Here is a tiny trained network, its code and every weight. The questions are about switching its units off for an input and a class, where a switched-off unit gives its printed mean instead of its output.

import numpy as np


def w(rows, s, z=0):
    codes = np.array(rows[::2]) - 128.0
    scale = np.full(codes.shape[1], s)
    scale[-1] = z or s
    return codes * scale


def f(y):
    return np.maximum(y, 0)


def log_softmax(a):
    a = a - a.max(-1, keepdims=True)
    return a - np.log(np.exp(a).sum(-1, keepdims=True))


def net(x, mask):
    res = np.array(x, float).reshape(1, 6) / 4 @ E
    y = f(res @ A[0][:, :-1].T + A[0][:, -1])
    res = res + np.where(mask, y, B[0][:, -1]) @ B[0][:, :-1]
    return log_softmax(res[-1] @ U[:, :-1].T + U[:, -1])


A, B = {}, {}
E = w([
[86,160,117,207,134,105],'x0',
[129,162,42,72,113,130],'x1',
[116,104,48,128,95,157],'x2',
[198,254,94,156,167,123],'x3',
[62,190,105,128,80,171],'x4',
[120,156,132,24,119,123],'x5',
],0.0088)
A[0] = w([
[138,127,78,43,136,116,252],'neuron 0',
[105,104,145,140,128,147,220],'neuron 1',
[122,126,126,131,176,146,133],'neuron 2',
[143,163,135,126,128,140,81],'neuron 3',
[168,121,124,171,152,100,165],'neuron 4',
[122,121,137,146,111,146,146],'neuron 5',
[83,124,100,158,115,127,104],'neuron 6',
[120,177,97,96,117,153,217],'neuron 7',
[114,132,122,176,112,118,210],'neuron 8',
[179,140,145,198,127,104,131],'neuron 9',
[118,249,93,83,113,136,210],'neuron 10',
[161,104,74,91,126,128,117],'neuron 11',
[166,61,59,93,138,123,187],'neuron 12',
[146,88,132,149,125,123,69],'neuron 13',
[156,105,102,98,113,136,108],'neuron 14',
[127,118,183,139,110,120,137],'neuron 15',
[168,92,114,77,131,164,176],'neuron 16',
[161,192,104,83,122,147,137],'neuron 17',
[121,73,201,95,129,114,167],'neuron 18',
[130,73,216,81,126,133,158],'neuron 19',
[121,118,183,106,125,125,72],'neuron 20',
[158,84,80,69,111,142,69],'neuron 21',
[144,140,145,225,151,116,220],'neuron 22',
[14,115,78,249,105,155,227],'neuron 23',
[91,126,124,195,132,154,170],'neuron 24',
],0.014,0.0018)
B[0] = w([
[84,145,115,212,86,180,196],'neuron 0',
[180,112,119,117,141,164,166],'neuron 1',
[112,140,130,130,138,123,140],'neuron 2',
[161,125,120,161,154,164,151],'neuron 3',
[102,139,133,151,165,86,182],'neuron 4',
[122,130,135,104,119,128,147],'neuron 5',
[191,112,135,133,101,154,164],'neuron 6',
[156,195,143,134,129,171,181],'neuron 7',
[177,89,122,108,123,90,171],'neuron 8',
[102,150,110,139,193,67,197],'neuron 9',
[188,252,121,121,180,208,223],'neuron 10',
[80,140,118,147,72,97,165],'neuron 11',
[58,82,124,164,61,88,184],'neuron 12',
[126,111,123,107,162,138,161],'neuron 13',
[89,113,107,150,102,130,156],'neuron 14',
[142,91,149,95,158,137,168],'neuron 15',
[64,103,117,173,96,138,176],'neuron 16',
[117,200,153,125,136,203,187],'neuron 17',
[106,33,150,92,170,177,209],'neuron 18',
[90,37,168,87,171,181,216],'neuron 19',
[139,72,111,106,161,172,163],'neuron 20',
[78,127,129,206,69,116,178],'neuron 21',
[123,142,103,150,197,33,221],'neuron 22',
[230,103,147,22,4,72,251],'neuron 23',
[164,99,115,77,86,77,186],'neuron 24',
],0.021,0.013)
U = w([
[74,102,102,175,17,140,55],'0',
[143,114,97,126,204,1,9],'1',
[203,91,112,50,37,60,174],'2',
[150,169,127,129,95,196,213],'3',
[108,37,185,77,143,164,200],'4',
],0.0089,0.0011)

Each question gives the input, the list of numbers given to net, and the class t.
The units are the neurons (one row each of A and B). Each row of codes is followed by its name. A weight is (code - 128) times the scale printed after its matrix; where a second scale follows, it is the last column's (A, B and U).
mask holds one flag per neuron, in row order. A switched-off neuron (its flag False) gives its mean, the last column of its row in B, instead of its output. The means were averaged over made-up inputs and are rounded, as every weight is.
A unit's drop is (log p(t) with every unit on - log p(t) with that unit switched off) / (log p(t) with every unit on - log p(t) with every unit switched off).
k most important neurons: the k neurons with the biggest drops, biggest first
drop when u is switched off: that unit's drop, to one decimal
input [-6,-4,-5,7,-2,2], class 3: 2 most important neurons	neuron 17; neuron 22
input [7,4,5,6,7,-1], class 2: most important neuron	neuron 23
input [6,-8,7,5,-6,-5], class 1: 2 most important neurons	neuron 22; neuron 9
input [-3,7,-8,-5,1,5], class 0: 3 most important neurons	neuron 0; neuron 21; neuron 16
input [-7,-4,5,-4,-3,7], class 0: 2 most important neurons	neuron 21; neuron 0
input [2,7,-1,5,-3,-4], class 3: 2 most important neurons	neuron 10; neuron 17
input [-4,-4,6,6,3,-4], class 1: 2 most important neurons	neuron 22; neuron 9
input [1,-8,7,6,2,-5], class 2: 2 most important neurons	neuron 23; neuron 24
input [-2,4,8,7,5,-5], class 3: drop when neuron 10 is switched off	0.2
input [-3,0,4,-7,-1,5], class 0: drop when neuron 21 is switched off	0.1
input [-5,1,-3,5,-1,-5], class 1: drop when neuron 11 is switched off	0.0
